Below is a small trained network, with its code and all its weights. Each question gives an input and a class and asks what happens when units are switched off, that is, made to give their printed mean instead of their output.

import numpy as np


def w(rows, s, z=0):
    codes = np.array(rows[::2]) - 128.0
    scale = np.full(codes.shape[1], s)
    scale[-1] = z or s
    return codes * scale


def f(y):
    return np.maximum(y, 0)


def log_softmax(a):
    a = a - a.max(-1, keepdims=True)
    return a - np.log(np.exp(a).sum(-1, keepdims=True))


def net(x, mask):
    res = np.array(x, float).reshape(1, 8) / 4 @ E
    y = f(res @ A[0][:, :-1].T + A[0][:, -1])
    res = res + np.where(mask, y, B[0][:, -1]) @ B[0][:, :-1]
    return log_softmax(res[-1] @ U[:, :-1].T + U[:, -1])


A, B = {}, {}
E = w([
[117,28,194,32,145],'x0',
[157,133,2,62,153],'x1',
[175,91,96,178,108],'x2',
[121,124,126,130,126],'x3',
[27,88,96,142,72],'x4',
[125,137,134,115,125],'x5',
[124,130,126,122,131],'x6',
[122,127,126,127,128],'x7',
],0.0087)
A[0] = w([
[125,117,156,154,129,37],'N1',
[111,246,105,184,103,103],'N2',
[228,186,157,102,183,182],'N3',
[122,126,189,174,87,30],'N4',
[70,140,76,81,103,201],'N5',
[81,168,102,189,95,82],'N6',
[139,153,148,158,99,182],'N7',
[182,113,100,176,81,107],'N8',
[136,140,62,87,115,11],'N9',
[125,163,107,180,131,1],'N10',
[158,74,106,180,136,137],'N11',
[154,46,132,126,125,70],'N12',
[156,127,81,105,147,52],'N13',
[148,122,82,75,102,41],'N14',
[166,114,186,182,105,100],'N15',
[110,182,115,161,139,10],'N16',
[132,174,104,170,124,32],'N17',
[88,168,177,139,112,186],'N18',
],0.012,0.0065)
B[0] = w([
[143,193,63,94,168,137],'N1',
[114,52,155,73,136,235],'N2',
[39,82,125,225,52,255],'N3',
[188,230,122,119,217,173],'N4',
[147,169,140,216,77,229],'N5',
[134,71,171,150,146,192],'N6',
[133,173,71,145,74,191],'N7',
[56,108,94,73,108,177],'N8',
[175,198,171,131,146,161],'N9',
[72,83,184,33,189,152],'N10',
[169,147,51,80,41,171],'N11',
[65,101,183,53,143,160],'N12',
[155,222,89,104,196,161],'N13',
[110,195,174,139,208,162],'N14',
[136,188,65,67,142,187],'N15',
[55,77,190,2,218,150],'N16',
[113,93,162,48,227,162],'N17',
[232,139,63,161,116,207],'N18',
],0.0077,0.009)
U = w([
[126,141,127,113,66,255],'0',
[62,59,245,6,214,19],'1',
[91,107,158,234,59,171],'2',
[167,126,134,159,107,211],'3',
[232,254,117,108,200,8],'4',
[151,120,145,172,86,161],'5',
[161,103,149,161,105,156],'6',
[127,126,143,160,82,108],'7',
],0.0083,0.0064)

Each question gives the input, the list of numbers given to net, and the class t.
The units are the neurons (one row each of A and B). Each row of codes is followed by its name. A weight is (code - 128) times the scale printed after its matrix; where a second scale follows, it is the last column's (A, B and U).
mask holds one flag per neuron, in row order. A switched-off neuron (its flag False) gives its mean, the last column of its row in B, instead of its output. The means were averaged over made-up inputs and are rounded, as every weight is.
A unit's drop is (log p(t) with every unit on - log p(t) with that unit switched off) / (log p(t) with every unit on - log p(t) with every unit switched off).
The circuit of an input: a set's keep is (log p(t) with only the set's units on - log p(t) with every unit switched off) / (log p(t) with every unit on - log p(t) with every unit switched off). Starting from the 12 units with the biggest drops (on a tie, the unit counted first), units are removed one at a time, each time the one whose removal leaves the highest keep (on an exact tie, the one counted first), for as long as the keep stays at least 0.8.
circuit, biggest first: the units of the circuit, biggest drop first
most important unit: the unit with the biggest drop
top k neurons: the k neurons with the biggest drops, biggest first
drop of u: that unit's drop, to one decimal
input [4,-4,-6,-5,-8,7,5,-2], class 2: circuit, biggest first	N3
input [7,0,3,-5,-8,6,0,5], class 2: top 2 neurons	N3, N2
input [-8,2,0,-4,7,7,-4,8], class 1: circuit, biggest first	N2, N16, N17
input [-8,5,-7,-7,6,8,-5,-1], class 1: circuit, biggest first	N2, N16
input [6,-7,-1,0,-5,8,-5,5], class 3: top 2 neurons	N18, N3
input [4,-3,-5,3,2,8,-3,-4], class 3: top 2 neurons	N3, N18
input [2,8,3,-2,2,5,8,0], class 4: circuit, biggest first	N3, N13
input [-8,-1,-7,-6,7,-2,-5,-6], class 1: circuit, biggest first	N2, N16
input [-2,-8,7,-4,-1,-2,5,-2], class 4: circuit, biggest first	N4, N15
input [-4,-8,-1,-8,-1,-3,-2,-4], class 4: top 2 neurons	N4, N15
input [-8,5,-7,2,0,6,-6,7], class 1: circuit, biggest first	N2, N16
input [-4,-5,-6,8,5,0,3,-6], class 6: circuit, biggest first	N3, N18, N6
input [1,-6,8,6,-1,-2,4,-8], class 0: top 3 neurons	N8, N11, N13
input [3,3,-4,8,8,4,6,-6], class 2: circuit, biggest first	N5
input [5,-6,-8,0,4,6,2,2], class 0: top 2 neurons	N18, N3
input [-4,-3,7,4,-2,-2,4,2], class 0: top 3 neurons	N8, N11, N15
input [5,1,-4,1,8,-3,-6,4], class 2: drop of N5	0.7
input [3,-4,-3,-7,-8,-6,1,-2], class 2: drop of N3	0.9
input [4,4,2,5,-8,3,1,3], class 2: drop of N3	0.9
input [6,-4,-7,-2,-8,5,5,4], class 2: most important unit	N3
input [5,6,-7,-4,-8,2,-5,-3], class 2: drop of N3	1.0
